Below is a small trained network, with its code and all its weights. Each question gives an input and a class and asks what happens when units are switched off, that is, made to give their printed mean instead of their output.

import numpy as np


def w(rows, s, z=0):
    codes = np.array(rows[::2]) - 128.0
    scale = np.full(codes.shape[1], s)
    scale[-1] = z or s
    return codes * scale


def norm(h):
    return h / np.sqrt((h * h).mean(-1, keepdims=True) + 1e-5)


def f(y):
    return y / 2 * (1 + np.tanh(0.7978845608 * (y + 0.044715 * y**3)))


def log_softmax(a):
    a = a - a.max(-1, keepdims=True)
    return a - np.log(np.exp(a).sum(-1, keepdims=True))


def net(x, mask):
    res = np.array(x, float).reshape(1, 8) / 4 @ E
    u = 0
    for l in range(3):
        y = f(norm(res) @ A[l][:, :-1].T + A[l][:, -1])
        res = res + np.where(mask[u : u + 9], y, B[l][:, -1]) @ B[l][:, :-1]
        u += 9
    return log_softmax(norm(res)[-1] @ U[:, :-1].T + U[:, -1])


A, B = {}, {}
E = w([
[137,111,155,98,167,157,115,96,107,108,68,111],'x0',
[97,228,157,154,119,137,128,122,109,214,88,97],'x1',
[101,79,196,146,180,163,144,203,41,165,213,102],'x2',
[103,149,100,175,151,134,122,86,87,76,137,125],'x3',
[198,173,127,124,111,130,48,182,122,85,143,67],'x4',
[129,126,128,130,129,123,127,128,124,130,126,128],'x5',
[158,70,60,189,212,136,86,119,172,186,113,78],'x6',
[162,93,94,171,24,253,146,123,98,153,99,137],'x7',
],0.0079)
A[0] = w([
[74,139,34,143,38,58,106,172,135,153,175,135,71],'0.n0',
[71,108,90,97,164,126,153,70,106,233,158,252,34],'0.n1',
[49,187,40,196,187,157,119,73,44,30,126,113,99],'0.n2',
[117,129,41,180,66,51,194,181,161,181,230,95,106],'0.n3',
[151,245,147,112,139,144,104,111,84,184,132,106,86],'0.n4',
[155,26,110,110,143,116,156,169,173,15,144,158,41],'0.n5',
[115,254,143,170,152,130,173,153,138,234,71,127,2],'0.n6',
[193,63,191,45,187,157,111,24,81,142,69,51,171],'0.n7',
[171,69,184,34,104,105,145,242,212,223,43,134,117],'0.n8',
],0.006,0.0041)
B[0] = w([
[149,151,129,91,192,192,119,100,133,126,106,120,171],'0.n0',
[139,147,118,160,116,107,232,110,120,42,126,41,180],'0.n1',
[123,153,44,150,74,96,129,161,128,168,201,172,220],'0.n2',
[157,146,172,160,192,177,72,70,104,57,108,175,234],'0.n3',
[108,81,122,144,99,123,166,172,150,58,98,131,192],'0.n4',
[77,100,113,184,107,103,122,245,139,63,5,180,209],'0.n5',
[122,95,117,213,144,82,114,198,157,133,55,164,206],'0.n6',
[131,177,138,199,156,147,109,91,133,98,153,167,241],'0.n7',
[103,183,15,188,114,104,140,108,79,97,232,153,252],'0.n8',
],0.011,0.0033)
A[1] = w([
[112,123,88,62,85,112,114,48,242,128,98,77,3],'1.n0',
[57,165,170,161,152,160,108,111,90,95,150,215,150],'1.n1',
[134,131,166,189,190,152,187,76,107,95,96,164,160],'1.n2',
[65,64,136,154,160,120,119,170,53,112,161,59,108],'1.n3',
[107,92,166,146,168,169,113,158,69,135,169,52,63],'1.n4',
[63,86,98,103,162,108,207,24,179,164,100,171,85],'1.n5',
[220,175,111,116,129,123,68,183,116,83,131,45,77],'1.n6',
[72,153,101,114,255,38,99,154,132,129,138,101,97],'1.n7',
[137,193,139,131,128,143,121,78,206,94,100,225,166],'1.n8',
],0.0076,0.0043)
B[1] = w([
[189,132,111,113,152,144,155,124,134,158,93,154,136],'1.n0',
[164,138,131,84,120,130,84,172,118,160,173,83,242],'1.n1',
[143,122,130,129,150,145,92,152,125,91,148,67,226],'1.n2',
[195,160,94,74,133,91,204,191,167,168,124,168,180],'1.n3',
[144,98,123,73,149,153,162,146,96,212,114,110,159],'1.n4',
[135,136,130,143,111,113,155,134,116,83,142,60,169],'1.n5',
[73,111,123,182,123,112,232,99,108,77,162,11,184],'1.n6',
[97,131,115,106,85,223,150,80,191,113,109,172,218],'1.n7',
[173,110,146,81,161,129,109,175,89,151,162,106,254],'1.n8',
],0.011,0.0063)
A[2] = w([
[118,254,151,162,169,153,136,141,87,149,93,122,115],'2.n0',
[199,118,98,153,145,159,107,105,185,137,149,123,234],'2.n1',
[186,161,63,98,124,85,116,99,135,102,57,116,91],'2.n2',
[78,175,157,160,123,105,120,147,147,185,77,109,15],'2.n3',
[134,164,144,131,128,148,40,137,139,115,153,64,1],'2.n4',
[164,154,201,102,65,89,131,143,73,105,150,163,182],'2.n5',
[124,151,64,135,120,77,147,103,88,139,145,180,52],'2.n6',
[163,87,146,146,57,173,148,145,75,162,125,124,176],'2.n7',
[53,168,154,26,156,75,143,140,190,104,144,119,208],'2.n8',
],0.0097,0.0029)
B[2] = w([
[141,65,117,46,150,74,100,159,111,18,152,182,184],'2.n0',
[63,82,174,128,150,116,68,105,100,183,126,111,254],'2.n1',
[152,147,186,70,149,146,249,215,94,205,179,175,179],'2.n2',
[181,61,53,188,123,139,102,196,126,55,74,201,134],'2.n3',
[145,65,146,109,126,184,163,107,132,91,138,135,182],'2.n4',
[69,101,137,89,183,56,96,74,176,153,121,99,212],'2.n5',
[122,150,107,124,127,124,91,137,138,144,201,112,150],'2.n6',
[134,177,137,149,123,131,116,67,176,108,73,170,223],'2.n7',
[164,143,128,195,80,178,94,73,89,158,58,139,200],'2.n8',
],0.011,0.0069)
U = w([
[128,84,111,157,135,78,109,235,154,43,51,195,119],'0',
[176,143,163,58,170,121,201,191,125,211,150,132,111],'1',
[112,141,135,184,122,97,244,95,146,44,138,7,104],'2',
[149,106,175,94,187,157,49,105,111,65,170,124,112],'3',
[97,183,32,152,100,83,75,110,143,134,226,163,90],'4',
[112,158,140,173,89,203,105,37,170,153,32,165,106],'5',
[78,100,155,124,153,57,73,95,163,161,102,84,255],'6',
],0.014,0.01)

Each question gives the input, the list of numbers given to net, and the class t.
The units are the neurons (one row each of A and B). Each row of codes is followed by its name. A weight is (code - 128) times the scale printed after its matrix; where a second scale follows, it is the last column's (A, B and U).
mask holds one flag per neuron, layer by layer. A switched-off neuron (its flag False) gives its mean, the last column of its row in B, instead of its output. The means were averaged over made-up inputs and are rounded, as every weight is.
A unit's drop is (log p(t) with every unit on - log p(t) with that unit switched off) / (log p(t) with every unit on - log p(t) with every unit switched off).
The circuit of an input: a set's keep is (log p(t) with only the set's units on - log p(t) with every unit switched off) / (log p(t) with every unit on - log p(t) with every unit switched off). Starting from the 12 units with the biggest drops (on a tie, the unit counted first), units are removed one at a time, each time the one whose removal leaves the highest keep (on an exact tie, the one counted first), for as long as the keep stays at least 0.8.
units of the circuit, in order: the units of the circuit, biggest drop first
top k neurons: the k neurons with the biggest drops, biggest first
top k neurons in layer l: the k neurons of layer l with the biggest drops, biggest first
input [5,-3,8,-6,8,1,-7,2], class 1: top neuron => 1.n4
input [5,0,0,7,-7,-6,0,-6], class 2: top 2 neurons => 1.n5; 0.n1
input [-8,6,-1,8,-7,-7,-5,4], class 3: top 2 neurons => 2.n0; 0.n3
input [3,2,-6,7,5,-8,-6,0], class 4: top 4 neurons in layer 1 => 1.n2; 1.n3; 1.n6; 1.n4
input [4,-5,6,-6,-4,5,-5,-8], class 5: units of the circuit, in order => 2.n8; 1.n7
input [4,4,3,-4,4,3,-8,-5], class 6: top 2 neurons => 2.n5; 0.n3
input [1,-4,0,2,6,6,1,-7], class 5: units of the circuit, in order => 1.n7; 2.n8
input [6,3,5,2,-3,-8,-8,-4], class 6: top 3 neurons => 2.n5; 0.n3; 0.n0
input [2,7,-6,-2,-5,-2,-8,-8], class 5: top 2 neurons in layer 1 => 1.n7; 1.n3
input [-3,-3,8,5,2,-6,3,-6], class 1: top 2 neurons => 1.n3; 1.n4
input [6,4,7,-8,-5,-5,5,0], class 4: top 2 neurons in layer 0 => 0.n8; 0.n7
input [7,-7,8,2,5,2,-4,-8], class 1: top 3 neurons => 1.n3; 1.n4; 0.n3
input [-4,4,6,6,2,-6,3,2], class 1: top 2 neurons in layer 0 => 0.n8; 0.n7
input [-4,-4,-1,-6,4,-7,-4,-5], class 4: top 2 neurons in layer 0 => 0.n8; 0.n7
input [6,-2,4,-3,5,-2,8,0], class 6: units of the circuit, in order => 2.n1
input [-2,-3,4,7,8,3,8,-6], class 2: top 2 neurons => 1.n6; 0.n8
input [-6,-4,-6,5,-6,-7,0,6], class 1: top 3 neurons in layer 1 => 1.n6; 1.n0; 1.n7
input [-8,2,-4,0,-7,-3,8,-2], class 3: units of the circuit, in order => 0.n3; 1.n8
input [-6,4,1,0,3,-3,-6,-4], class 3: top 2 neurons => 0.n3; 0.n0
input [2,-2,-2,7,8,0,-4,5], class 2: units of the circuit, in order => 1.n6
input [8,-8,1,-3,-7,-8,5,-5], class 0: top 3 neurons => 0.n5; 0.n3; 1.n6
input [1,-3,4,7,-8,7,8,3], class 2: top 2 neurons => 0.n1; 1.n5
input [0,5,-8,4,5,0,-8,-6], class 1: top 2 neurons => 2.n2; 1.n0
